Here is a tiny trained network, its code and every weight. The questions are about switching its units off for an input and a target symbol, where a switched-off unit gives its printed mean instead of its output.

import numpy as np


def w(rows, s, z=0):
    codes = np.array(rows[::2]) - 128.0
    scale = np.full(codes.shape[1], s)
    scale[-1] = z or s
    return codes * scale


def f(y):
    return y / 2 * (1 + np.tanh(0.7978845608 * (y + 0.044715 * y**3)))


def softmax(a):
    e = np.exp(a - a.max(-1, keepdims=True))
    return e / e.sum(-1, keepdims=True)


def log_softmax(a):
    a = a - a.max(-1, keepdims=True)
    return a - np.log(np.exp(a).sum(-1, keepdims=True))


def net(x, mask):
    ids = ['δζηπσω'.index(c) for c in x.split()]
    T = len(ids)
    res = E[ids] + P[:T]
    u = 0
    for l in range(3):
        r = res
        for j in range(3):
            rows = slice(2 * j, 2 * j + 2)
            q, k, v = (r @ M[l][rows].T for M in (Q, K, V))
            z = softmax(np.where(np.tri(T) > 0, q @ k.T / 2**0.5, -1e9)) @ v
            o = O[l][rows]
            res = res + np.where(mask[u + j], z, o[:, -1]) @ o[:, :-1]
        u += 3
        y = f(res @ A[l][:, :-1].T + A[l][:, -1])
        res = res + np.where(mask[u : u + 8], y, B[l][:, -1]) @ B[l][:, :-1]
        u += 8
    return log_softmax(res[-1] @ U[:, :-1].T + U[:, -1])


Q, K, V, O, A, B = {}, {}, {}, {}, {}, {}
E = w([
[112,217,125,163,244],'δ',
[53,89,83,130,192],'ζ',
[203,101,203,166,155],'η',
[95,79,112,218,35],'π',
[242,166,194,183,171],'σ',
[254,186,112,127,196],'ω',
],0.011)
P = w([
[97,99,150,64,116],'0',
[152,46,109,136,180],'1',
[139,64,102,156,171],'2',
[131,73,103,167,169],'3',
[123,78,102,180,166],'4',
[111,78,104,190,170],'5',
[104,97,104,205,162],'6',
[95,105,98,216,162],'7',
[88,128,87,234,157],'8',
[89,143,87,254,149],'9',
],0.0097)
Q[0] = w([
[4,117,107,60,76],'0.h0',
[170,143,137,177,198],'0.h0',
[122,48,141,212,172],'0.h1',
[90,138,148,125,174],'0.h1',
[125,155,194,116,101],'0.h2',
[136,123,181,162,141],'0.h2',
],0.02)
K[0] = w([
[214,109,173,5,122],'0.h0',
[38,178,74,180,161],'0.h0',
[74,151,85,178,117],'0.h1',
[120,110,91,144,155],'0.h1',
[161,137,69,163,135],'0.h2',
[60,149,148,130,111],'0.h2',
],0.023)
V[0] = w([
[62,2,84,102,96],'0.h0',
[188,54,130,94,12],'0.h0',
[213,182,67,112,78],'0.h1',
[63,122,44,106,88],'0.h1',
[3,109,146,100,126],'0.h2',
[88,53,202,19,176],'0.h2',
],0.0062)
O[0] = w([
[142,147,56,146,98,188],'0.h0',
[145,157,94,136,31,28],'0.h0',
[45,114,225,70,122,4],'0.h1',
[162,255,70,92,159,197],'0.h1',
[159,218,23,175,160,163],'0.h2',
[105,149,161,250,121,139],'0.h2',
],0.0073,0.0032)
A[0] = w([
[138,99,54,98,160,88],'0.n0',
[102,181,95,100,32,4],'0.n1',
[112,156,118,148,128,30],'0.n2',
[146,167,160,48,94,34],'0.n3',
[143,75,186,132,144,182],'0.n4',
[157,131,117,182,132,9],'0.n5',
[4,104,137,161,67,123],'0.n6',
[124,88,152,110,165,40],'0.n7',
],0.012,0.0049)
B[0] = w([
[63,116,254,172,109,235],'0.n0',
[168,103,212,178,174,128],'0.n1',
[99,29,123,54,87,116],'0.n2',
[47,39,161,20,176,115],'0.n3',
[136,219,152,155,118,233],'0.n4',
[56,91,120,84,146,254],'0.n5',
[183,85,33,109,163,226],'0.n6',
[91,176,167,131,83,144],'0.n7',
],0.0084,0.0032)
Q[1] = w([
[95,135,64,94,126],'1.h0',
[119,160,104,139,128],'1.h0',
[80,155,203,165,202],'1.h1',
[82,143,184,5,94],'1.h1',
[120,128,72,159,137],'1.h2',
[164,66,149,161,122],'1.h2',
],0.018)
K[1] = w([
[190,139,195,154,47],'1.h0',
[139,115,117,122,103],'1.h0',
[66,130,126,90,246],'1.h1',
[222,185,244,158,80],'1.h1',
[67,159,87,65,136],'1.h2',
[98,130,109,207,93],'1.h2',
],0.013)
V[1] = w([
[141,156,84,195,153],'1.h0',
[163,89,159,113,99],'1.h0',
[240,150,134,151,160],'1.h1',
[218,139,79,255,82],'1.h1',
[167,157,94,120,97],'1.h2',
[89,163,142,48,124],'1.h2',
],0.0098)
O[1] = w([
[103,46,119,83,160,213],'1.h0',
[133,203,121,127,19,102],'1.h0',
[59,219,156,21,116,147],'1.h1',
[127,113,125,30,103,253],'1.h1',
[142,96,134,152,144,116],'1.h2',
[255,133,126,207,117,34],'1.h2',
],0.0091,0.011)
A[1] = w([
[162,214,173,113,213,48],'1.n0',
[35,101,150,129,153,51],'1.n1',
[57,132,106,77,67,21],'1.n2',
[159,132,51,155,166,253],'1.n3',
[62,108,32,86,140,131],'1.n4',
[126,134,192,49,84,68],'1.n5',
[78,208,136,109,88,88],'1.n6',
[146,79,165,254,21,24],'1.n7',
],0.0083,0.0052)
B[1] = w([
[226,169,183,107,123,157],'1.n0',
[164,157,144,100,93,182],'1.n1',
[106,192,170,90,228,178],'1.n2',
[70,111,226,130,63,167],'1.n3',
[223,94,171,140,129,251],'1.n4',
[98,110,127,133,39,154],'1.n5',
[59,49,94,143,2,137],'1.n6',
[68,156,52,23,122,130],'1.n7',
],0.0095,0.017)
Q[2] = w([
[153,129,87,148,105],'2.h0',
[122,30,203,64,142],'2.h0',
[56,68,177,94,179],'2.h1',
[157,141,147,76,102],'2.h1',
[131,124,109,8,49],'2.h2',
[36,112,234,122,166],'2.h2',
],0.016)
K[2] = w([
[107,124,88,130,161],'2.h0',
[157,195,128,161,17],'2.h0',
[162,159,163,197,68],'2.h1',
[102,154,154,71,66],'2.h1',
[221,39,3,106,193],'2.h2',
[205,153,101,156,13],'2.h2',
],0.014)
V[2] = w([
[128,187,107,253,37],'2.h0',
[144,232,148,133,221],'2.h0',
[85,167,162,149,131],'2.h1',
[201,185,93,122,97],'2.h1',
[151,38,75,194,139],'2.h2',
[118,115,146,100,163],'2.h2',
],0.0074)
O[2] = w([
[206,197,2,158,155,65],'2.h0',
[202,95,164,131,44,82],'2.h0',
[186,152,131,139,97,164],'2.h1',
[126,99,104,192,131,136],'2.h1',
[131,114,95,7,69,7],'2.h2',
[164,72,117,126,156,177],'2.h2',
],0.0083,0.012)
A[2] = w([
[98,128,81,107,223,12],'2.n0',
[37,126,146,94,141,160],'2.n1',
[147,209,47,143,157,113],'2.n2',
[88,92,68,134,68,76],'2.n3',
[79,136,137,151,44,1],'2.n4',
[172,83,161,128,128,3],'2.n5',
[66,165,167,93,164,85],'2.n6',
[255,172,141,39,163,118],'2.n7',
],0.0099,0.0088)
B[2] = w([
[78,93,187,87,131,164],'2.n0',
[150,127,74,138,148,251],'2.n1',
[78,80,118,127,88,200],'2.n2',
[125,193,144,38,163,125],'2.n3',
[10,127,244,64,159,130],'2.n4',
[72,195,101,151,110,171],'2.n5',
[163,116,93,153,117,227],'2.n6',
[110,176,116,93,105,222],'2.n7',
],0.012,0.019)
U = w([
[237,157,2,168,109,173],'δ',
[95,130,27,135,106,2],'ζ',
[157,101,166,113,50,35],'η',
[191,17,89,164,125,157],'π',
[167,219,99,109,222,107],'σ',
[210,67,40,54,88,239],'ω',
],0.0058,0.0067)

Each question gives the input, a string of symbols that net reads in full, and the target symbol t.
The units are the heads (2 rows each of Q, K, V and O) and the neurons (one row each of A and B). Each row of codes is followed by its name. A weight is (code - 128) times the scale printed after its matrix; where a second scale follows, it is the last column's (O, A, B and U).
mask holds one flag per unit, layer by layer, with each layer's heads first. A switched-off unit (its flag False) gives its mean, the last column of its rows in O or B, instead of its output. The means were averaged over made-up inputs and are rounded, as every weight is.
A unit's drop is (log p(t) with every unit on - log p(t) with that unit switched off) / (log p(t) with every unit on - log p(t) with every unit switched off).
The circuit of an input: a set's keep is (log p(t) with only the set's units on - log p(t) with every unit switched off) / (log p(t) with every unit on - log p(t) with every unit switched off). Starting from the 12 units with the biggest drops (on a tie, the unit counted first), units are removed one at a time, each time the one whose removal leaves the highest keep (on an exact tie, the one counted first), for as long as the keep stays at least 0.8.
units of the circuit, in order: the units of the circuit, biggest drop first
top k neurons: the k neurons with the biggest drops, biggest first
k most important neurons of layer l: the k neurons of layer l with the biggest drops, biggest first
heads that matter: for each layer, one digit per head in row order, 1 if its drop is at least 0.15 and else 0, layers parted by /
input ω π ω π δ, target δ: 2 most important neurons of layer 0 -> 0.n4; 0.n7
input η σ σ, target η: top 2 neurons -> 2.n4; 1.n0
input δ σ σ η ω ω ζ ω ζ ω, target π: top 2 neurons -> 2.n7; 1.n2
input π ω π δ, target π: units of the circuit, in order -> 2.h0; 2.n7
input δ σ σ σ π η σ, target η: units of the circuit, in order -> 2.h0; 1.h1; 2.n1
input δ σ η δ ω η, target η: top neuron -> 2.n1
input η π ω π σ η, target σ: top 4 neurons -> 1.n6; 1.n2; 2.n2; 0.n6
input σ ω σ δ ω, target σ: units of the circuit, in order -> 0.h0; 2.n7; 1.n6
input ζ δ π ω π σ η, target ω: heads that matter -> 000 / 010 / 001
input σ δ π δ, target ζ: heads that matter -> 011 / 111 / 100
input σ π ω ω δ δ δ ω σ, target ζ: top 2 neurons -> 2.n2; 1.n6
input ω η ω π σ δ ω, target δ: 4 most important neurons of layer 1 -> 1.n2; 1.n4; 1.n0; 1.n3
input ω ζ π ω σ π η σ ζ σ, target δ: heads that matter -> 011 / 111 / 100
input δ η σ π ω π π ω π η, target η: top 2 neurons -> 1.n0; 2.n1
input ω δ δ ζ η η ω ζ σ δ, target δ: 3 most important neurons of layer 1 -> 1.n2; 1.n0; 1.n4
input η σ π δ ω π η π σ π, target σ: top 2 neurons -> 1.n2; 1.n6
input ζ δ η π ω σ η, target ω: top 3 neurons -> 0.n0; 0.n6; 0.n5
input ζ η δ ω σ π η π, target ω: units of the circuit, in order -> 2.h2; 1.h1; 0.n6
input ω ω σ, target δ: top 2 neurons -> 0.n3; 1.n0
input π η π σ σ δ, target π: top 3 neurons -> 1.n5; 1.n2; 2.n6
input δ σ π η π π σ σ σ ω, target η: top 3 neurons -> 1.n0; 2.n1; 0.n5
input η ω π η δ η π ζ, target σ: units of the circuit, in order -> 1.n5; 2.n2
input π π ζ, target π: top 3 neurons -> 1.n5; 0.n1; 0.n0
input π ζ σ, target π: top 2 neurons -> 1.n5; 0.n1
input δ ζ π, target η: heads that matter -> 101 / 100 / 100
input σ ζ σ ζ π σ π σ, target ζ: 2 most important neurons of layer 1 -> 1.n6; 1.n5
